Here is a tiny trained network, its code and every weight. The questions are about switching its units off for an input and a class, where a switched-off unit gives its printed mean instead of its output.

import numpy as np


def w(rows, s, z=0):
    codes = np.array(rows[::2]) - 128.0
    scale = np.full(codes.shape[1], s)
    scale[-1] = z or s
    return codes * scale


def norm(h):
    return h / np.sqrt((h * h).mean(-1, keepdims=True) + 1e-5)


def f(y):
    return y / 2 * (1 + np.tanh(0.7978845608 * (y + 0.044715 * y**3)))


def log_softmax(a):
    a = a - a.max(-1, keepdims=True)
    return a - np.log(np.exp(a).sum(-1, keepdims=True))


def net(x, mask):
    res = np.array(x, float).reshape(1, 6) / 4 @ E
    u = 0
    for l in range(2):
        y = f(norm(res) @ A[l][:, :-1].T + A[l][:, -1])
        res = res + np.where(mask[u : u + 3], y, B[l][:, -1]) @ B[l][:, :-1]
        u += 3
    return log_softmax(norm(res)[-1] @ U[:, :-1].T + U[:, -1])


A, B = {}, {}
E = w([
[150,112,102,113,113,131,152,120,140],'x0',
[138,117,126,106,147,147,101,106,145],'x1',
[142,158,117,110,128,148,116,153,111],'x2',
[98,42,125,169,94,251,120,131,47],'x3',
[65,152,11,145,121,108,90,86,125],'x4',
[221,138,112,203,139,95,104,79,78],'x5',
],0.0034)
A[0] = w([
[33,132,4,119,96,103,74,109,146,59],'0.n1',
[3,117,138,49,114,175,157,192,196,52],'0.n2',
[35,124,133,42,116,131,139,163,197,2],'0.n3',
],0.0042,0.005)
B[0] = w([
[104,193,170,99,170,159,208,100,142,241],'0.n1',
[193,89,113,159,147,76,114,103,45,255],'0.n2',
[215,165,155,116,186,1,132,119,90,147],'0.n3',
],0.0089,0.0016)
A[1] = w([
[184,85,255,94,125,129,163,188,145,22],'1.n1',
[166,186,130,118,128,28,119,133,201,40],'1.n2',
[128,179,135,75,143,29,116,173,234,4],'1.n3',
],0.0047,0.0024)
B[1] = w([
[45,255,36,91,181,88,157,63,190,219],'1.n1',
[116,46,118,137,84,175,83,155,79,251],'1.n2',
[80,52,174,166,76,235,134,175,111,238],'1.n3',
],0.0066,0.0028)
U = w([
[91,7,162,134,54,228,98,219,145,172],'0',
[88,254,119,97,171,112,194,72,229,1],'1',
[249,88,115,150,150,14,89,118,71,184],'2',
],0.007,0.00049)

Each question gives the input, the list of numbers given to net, and the class t.
The units are the neurons (one row each of A and B). Each row of codes is followed by its name. A weight is (code - 128) times the scale printed after its matrix; where a second scale follows, it is the last column's (A, B and U).
mask holds one flag per neuron, layer by layer. A switched-off neuron (its flag False) gives its mean, the last column of its row in B, instead of its output. The means were averaged over made-up inputs and are rounded, as every weight is.
A unit's drop is (log p(t) with every unit on - log p(t) with that unit switched off) / (log p(t) with every unit on - log p(t) with every unit switched off).
The circuit of an input: a set's keep is (log p(t) with only the set's units on - log p(t) with every unit switched off) / (log p(t) with every unit on - log p(t) with every unit switched off). Starting from all 6 units, units are removed one at a time, each time the one whose removal leaves the highest keep (on an exact tie, the one counted first), for as long as the keep stays at least 0.8.
circuit, biggest first: the units of the circuit, biggest drop first
top k neurons: the k neurons with the biggest drops, biggest first
k most important neurons of layer l: the k neurons of layer l with the biggest drops, biggest first
drop of u: that unit's drop, to one decimal
input [7,-2,1,3,4,-1], class 1: circuit, biggest first => 0.n1
input [1,-2,-1,-4,-8,8], class 1: top 2 neurons => 1.n1; 0.n2
input [-3,5,8,-6,6,6], class 0: top 2 neurons => 0.n2; 1.n2
input [4,-1,0,-5,6,-8], class 2: circuit, biggest first => 0.n2; 0.n3
input [-5,0,7,1,-5,-7], class 2: top 2 neurons => 0.n2; 0.n1
input [-7,3,0,-8,-6,-8], class 0: 2 most important neurons of layer 1 => 1.n3; 1.n2
input [3,-8,-3,7,2,-8], class 2: top 2 neurons => 0.n2; 1.n3
input [-8,-8,-5,-5,-4,-6], class 2: top 2 neurons => 0.n2; 0.n3
input [2,7,-3,4,6,5], class 1: circuit, biggest first => 1.n2; 0.n1
input [-8,-5,1,6,-8,3], class 1: top 4 neurons => 1.n1; 1.n2; 1.n3; 0.n2
input [-6,-5,6,-5,-8,5], class 1: top 2 neurons => 1.n1; 0.n2
input [6,-7,-7,-5,-3,-4], class 0: 2 most important neurons of layer 1 => 1.n3; 1.n2
input [8,2,-8,-3,-8,-8], class 1: drop of 0.n3 => -0.1
input [-4,-5,3,-7,2,3], class 0: drop of 0.n1 => 0.0
input [-4,7,7,2,0,-8], class 2: drop of 0.n2 => 0.5
input [4,-7,-6,-6,-2,5], class 0: top neuron => 0.n2
